Here is a tiny trained network, its code and every weight. The questions are about switching its units off for an input and a class, where a switched-off unit gives its printed mean instead of its output.

import numpy as np


def w(rows, s, z=0):
    codes = np.array(rows[::2]) - 128.0
    scale = np.full(codes.shape[1], s)
    scale[-1] = z or s
    return codes * scale


def f(y):
    return y / 2 * (1 + np.tanh(0.7978845608 * (y + 0.044715 * y**3)))


def log_softmax(a):
    a = a - a.max(-1, keepdims=True)
    return a - np.log(np.exp(a).sum(-1, keepdims=True))


def net(x, mask):
    res = np.array(x, float).reshape(1, 6) / 4 @ E
    y = f(res @ A[0][:, :-1].T + A[0][:, -1])
    res = res + np.where(mask, y, B[0][:, -1]) @ B[0][:, :-1]
    return log_softmax(res[-1] @ U[:, :-1].T + U[:, -1])


A, B = {}, {}
E = w([
[107,195,77,98],'x0',
[120,87,150,113],'x1',
[101,39,81,144],'x2',
[246,86,84,176],'x3',
[101,172,212,175],'x4',
[90,131,75,206],'x5',
],0.013)
A[0] = w([
[155,172,129,85,51],'n0',
[129,211,89,106,178],'n1',
[141,167,166,65,153],'n2',
[131,111,156,163,12],'n3',
[63,36,115,98,139],'n4',
[130,83,128,101,71],'n5',
[79,175,87,112,116],'n6',
[104,175,139,73,130],'n7',
[99,98,103,105,88],'n8',
[130,141,230,213,187],'n9',
[127,166,126,209,123],'n10',
[165,145,122,186,32],'n11',
[123,123,125,124,2],'n12',
[253,99,86,150,153],'n13',
],0.016,0.0047)
B[0] = w([
[170,111,175,131,161],'n0',
[74,107,153,192,200],'n1',
[109,122,210,67,200],'n2',
[134,93,122,128,141],'n3',
[159,100,103,7,203],'n4',
[141,112,83,101,151],'n5',
[68,204,113,155,185],'n6',
[57,130,162,131,194],'n7',
[129,154,105,87,152],'n8',
[120,61,136,130,234],'n9',
[118,70,80,156,183],'n10',
[137,89,78,110,164],'n11',
[188,134,108,137,119],'n12',
[160,162,58,22,251],'n13',
],0.012,0.017)
U = w([
[63,122,254,95,239],'0',
[98,162,34,63,211],'1',
[107,16,127,148,94],'2',
[184,214,143,84,32],'3',
[17,181,143,248,97],'4',
[157,169,164,181,2],'5',
],0.011,0.0068)

Each question gives the input, the list of numbers given to net, and the class t.
The units are the neurons (one row each of A and B). Each row of codes is followed by its name. A weight is (code - 128) times the scale printed after its matrix; where a second scale follows, it is the last column's (A, B and U).
mask holds one flag per neuron, in row order. A switched-off neuron (its flag False) gives its mean, the last column of its row in B, instead of its output. The means were averaged over made-up inputs and are rounded, as every weight is.
A unit's drop is (log p(t) with every unit on - log p(t) with that unit switched off) / (log p(t) with every unit on - log p(t) with every unit switched off).
The circuit of an input: a set's keep is (log p(t) with only the set's units on - log p(t) with every unit switched off) / (log p(t) with every unit on - log p(t) with every unit switched off). Starting from the 12 units with the biggest drops (on a tie, the unit counted first), units are removed one at a time, each time the one whose removal leaves the highest keep (on an exact tie, the one counted first), for as long as the keep stays at least 0.8.
circuit, biggest first: the units of the circuit, biggest drop first
most important unit: the unit with the biggest drop
k most important neurons: the k neurons with the biggest drops, biggest first
drop of u: that unit's drop, to one decimal
input [2,6,-6,1,-1,6], class 4: circuit, biggest first : n13, n4
input [2,3,-3,2,4,8], class 2: most important unit : n10
input [-7,0,5,4,3,-1], class 1: 2 most important neurons : n13, n1
input [-6,-1,-8,-4,5,6], class 2: circuit, biggest first : n9, n10
input [6,-8,2,2,-2,5], class 4: circuit, biggest first : n1, n4
input [-2,1,-8,4,-7,-2], class 3: 4 most important neurons : n0, n10, n9, n4
input [3,-2,-2,3,4,5], class 2: 2 most important neurons : n10, n11
input [4,0,5,1,5,3], class 4: 2 most important neurons : n13, n4
input [6,1,2,2,4,-2], class 4: circuit, biggest first : n13, n4
input [0,7,-4,4,-7,-7], class 3: circuit, biggest first : n0, n10
input [-6,5,6,-7,4,8], class 2: 2 most important neurons : n13, n9
input [6,-8,-2,-4,-3,-8], class 0: drop of n2 : 0.2
input [-7,4,6,-2,4,-3], class 2: drop of n13 : 0.2
input [-7,-5,1,5,0,-1], class 1: drop of n13 : 1.5
input [7,4,-4,1,5,-1], class 0: most important neuron : n2
